Below is a small trained network, with its code and all its weights. Each question gives an input and a class and asks what happens when units are switched off, that is, made to give their printed mean instead of their output.

import numpy as np


def w(rows, s, z=0):
    codes = np.array(rows[::2]) - 128.0
    scale = np.full(codes.shape[1], s)
    scale[-1] = z or s
    return codes * scale


def norm(h):
    return h / np.sqrt((h * h).mean(-1, keepdims=True) + 1e-5)


def f(y):
    return np.maximum(y, 0)


def log_softmax(a):
    a = a - a.max(-1, keepdims=True)
    return a - np.log(np.exp(a).sum(-1, keepdims=True))


def net(x, mask):
    res = np.array(x, float).reshape(1, 7) / 4 @ E
    u = 0
    for l in range(4):
        y = f(norm(res) @ A[l][:, :-1].T + A[l][:, -1])
        res = res + np.where(mask[u : u + 8], y, B[l][:, -1]) @ B[l][:, :-1]
        u += 8
    return log_softmax(norm(res)[-1] @ U[:, :-1].T + U[:, -1])


A, B = {}, {}
E = w([
[204,51,174,79,200,186,129,116,172],'x0',
[167,53,69,110,91,170,111,208,15],'x1',
[133,186,152,109,168,131,149,183,122],'x2',
[173,169,173,69,75,77,79,117,124],'x3',
[157,124,171,176,87,134,160,138,125],'x4',
[153,69,83,114,157,2,166,155,157],'x5',
[127,124,129,126,123,129,130,128,129],'x6',
],0.0077)
A[0] = w([
[70,193,53,22,221,149,54,196,147,107],'L0N1',
[128,82,122,128,126,101,56,227,92,20],'L0N2',
[243,141,138,42,101,93,127,91,143,171],'L0N3',
[121,193,153,104,119,156,168,115,157,107],'L0N4',
[133,144,117,172,131,131,156,2,224,255],'L0N5',
[185,179,148,140,105,148,201,197,147,133],'L0N6',
[175,157,128,106,76,46,51,152,115,73],'L0N7',
[153,193,178,158,121,210,57,110,49,17],'L0N8',
],0.0076,0.0039)
B[0] = w([
[171,125,130,199,74,111,91,85,127,184],'L0N1',
[193,231,113,43,142,109,254,111,120,168],'L0N2',
[94,127,168,169,229,120,86,217,79,219],'L0N3',
[114,132,97,100,76,145,124,195,148,167],'L0N4',
[174,213,119,104,128,111,89,234,134,255],'L0N5',
[166,82,80,147,120,84,30,37,106,172],'L0N6',
[59,122,193,200,167,164,109,184,57,185],'L0N7',
[52,113,164,95,155,163,109,168,103,194],'L0N8',
],0.0092,0.0075)
A[1] = w([
[76,163,191,128,74,64,140,91,230,119],'L1N1',
[217,107,123,122,112,136,81,124,103,122],'L1N2',
[157,100,80,205,189,148,216,115,148,163],'L1N3',
[166,154,20,112,119,87,137,139,159,129],'L1N4',
[145,128,189,105,137,76,47,253,85,230],'L1N5',
[218,43,62,72,13,115,103,189,92,3],'L1N6',
[194,186,153,202,146,149,171,155,119,149],'L1N7',
[189,90,160,115,207,2,143,37,106,126],'L1N8',
],0.0063,0.0039)
B[1] = w([
[196,239,103,46,170,157,196,133,31,141],'L1N1',
[160,243,97,132,91,210,130,30,254,149],'L1N2',
[46,178,99,147,137,113,22,216,202,145],'L1N3',
[82,40,162,209,46,148,93,155,23,149],'L1N4',
[142,59,51,142,92,114,106,25,63,254],'L1N5',
[142,221,26,47,60,223,129,71,160,143],'L1N6',
[162,70,49,199,116,166,30,140,109,165],'L1N7',
[58,8,110,113,5,72,108,134,151,146],'L1N8',
],0.006,0.014)
A[2] = w([
[167,141,185,111,36,213,180,138,95,96],'L2N1',
[200,42,153,72,215,159,105,104,202,93],'L2N2',
[132,200,255,111,148,40,180,188,251,210],'L2N3',
[180,110,67,54,167,151,163,157,36,157],'L2N4',
[164,74,140,105,112,34,214,156,145,26],'L2N5',
[77,206,120,122,104,129,151,118,40,86],'L2N6',
[182,130,18,163,108,100,198,135,123,7],'L2N7',
[179,220,107,58,181,49,146,141,163,230],'L2N8',
],0.0072,0.002)
B[2] = w([
[89,151,98,50,107,107,90,122,164,190],'L2N1',
[152,190,195,178,95,98,205,97,154,195],'L2N2',
[139,177,106,6,124,184,168,143,91,145],'L2N3',
[150,144,177,96,93,136,179,135,152,253],'L2N4',
[88,98,131,26,124,64,109,177,70,141],'L2N5',
[136,99,192,124,127,137,161,125,154,252],'L2N6',
[79,114,169,121,144,129,77,138,124,203],'L2N7',
[172,77,127,78,63,190,166,122,73,186],'L2N8',
],0.011,0.0048)
A[3] = w([
[26,142,103,143,166,141,119,151,71,180],'L3N1',
[210,76,235,122,205,149,117,105,186,99],'L3N2',
[56,185,172,115,176,255,44,52,152,94],'L3N3',
[152,113,154,124,12,157,86,46,93,254],'L3N4',
[102,113,97,93,155,171,123,210,135,121],'L3N5',
[200,84,85,141,79,156,78,134,72,159],'L3N6',
[125,108,21,193,209,190,152,186,172,63],'L3N7',
[156,137,46,170,188,2,147,109,108,35],'L3N8',
],0.0085,0.0026)
B[3] = w([
[217,152,190,152,138,116,153,125,166,171],'L3N1',
[103,181,152,214,101,55,200,138,116,156],'L3N2',
[85,51,63,82,114,40,136,163,92,191],'L3N3',
[169,116,135,194,148,103,145,103,205,245],'L3N4',
[151,135,191,106,145,116,114,167,109,150],'L3N5',
[136,161,76,94,185,223,110,112,165,222],'L3N6',
[144,114,252,121,205,126,93,61,106,141],'L3N7',
[90,74,97,94,76,161,148,147,139,148],'L3N8',
],0.011,0.013)
U = w([
[162,186,101,2,89,216,197,142,123,159],'0',
[74,67,96,54,70,85,105,193,99,132],'1',
[138,160,157,169,84,83,185,121,148,145],'2',
[169,99,120,116,127,118,97,136,163,178],'3',
[125,134,202,117,179,116,77,143,92,114],'4',
[144,117,64,133,129,113,90,86,165,110],'5',
[163,105,77,122,128,115,111,102,170,113],'6',
[63,169,70,97,197,147,155,93,117,3],'7',
],0.014,0.0072)

Each question gives the input, the list of numbers given to net, and the class t.
The units are the neurons (one row each of A and B). Each row of codes is followed by its name. A weight is (code - 128) times the scale printed after its matrix; where a second scale follows, it is the last column's (A, B and U).
mask holds one flag per neuron, layer by layer. A switched-off neuron (its flag False) gives its mean, the last column of its row in B, instead of its output. The means were averaged over made-up inputs and are rounded, as every weight is.
A unit's drop is (log p(t) with every unit on - log p(t) with that unit switched off) / (log p(t) with every unit on - log p(t) with every unit switched off).
The circuit of an input: a set's keep is (log p(t) with only the set's units on - log p(t) with every unit switched off) / (log p(t) with every unit on - log p(t) with every unit switched off). Starting from the 12 units with the biggest drops (on a tie, the unit counted first), units are removed one at a time, each time the one whose removal leaves the highest keep (on an exact tie, the one counted first), for as long as the keep stays at least 0.8.
units of the circuit, in order: the units of the circuit, biggest drop first
unit that matters most: the unit with the biggest drop
k most important neurons: the k neurons with the biggest drops, biggest first
top k neurons in layer l: the k neurons of layer l with the biggest drops, biggest first
input [5,0,5,-4,2,1,-2], class 2: units of the circuit, in order	L3N2
input [5,6,8,-1,1,0,7], class 6: units of the circuit, in order	L0N6, L0N5, L1N2
input [0,-7,4,3,8,-8,-2], class 1: 3 most important neurons	L3N3, L0N8, L0N2
input [0,4,-4,5,4,-4,-1], class 4: 4 most important neurons	L0N8, L0N7, L0N3, L0N1
input [8,3,8,8,3,-6,5], class 2: top 2 neurons in layer 0	L0N5, L0N7
input [-4,4,4,-4,-2,-7,0], class 1: units of the circuit, in order	L3N3, L0N8
input [-6,-7,-5,-6,6,-1,-3], class 0: 2 most important neurons	L1N1, L0N3
input [5,-7,-6,-8,-2,-1,-1], class 4: units of the circuit, in order	L0N5, L3N7
input [-3,-6,2,-5,5,-5,3], class 0: 2 most important neurons	L0N5, L0N3
input [-3,1,-2,-8,5,6,-6], class 4: units of the circuit, in order	L3N7, L3N4
input [-5,0,8,-4,2,-3,8], class 3: units of the circuit, in order	L0N6, L3N2
input [-2,-5,-3,6,-1,-3,-2], class 4: units of the circuit, in order	L0N7, L0N3
input [5,0,7,7,-5,7,-3], class 1: units of the circuit, in order	L3N8, L3N4, L1N5
input [6,5,6,1,-7,1,-6], class 5: top 3 neurons in layer 0	L0N1, L0N5, L0N8
input [-3,-8,-1,7,-4,1,8], class 0: unit that matters most	L2N8
input [-2,5,4,-8,4,7,-2], class 4: 3 most important neurons	L1N3, L1N5, L3N7
input [0,3,7,-7,0,1,-4], class 4: 2 most important neurons	L3N7, L1N5
input [8,0,4,8,-6,-6,-5], class 2: 2 most important neurons	L3N2, L2N2
input [-8,8,2,-2,4,2,5], class 0: units of the circuit, in order	L0N2, L1N6
input [8,-5,7,-2,8,5,0], class 2: 3 most important neurons	L2N2, L3N2, L0N6
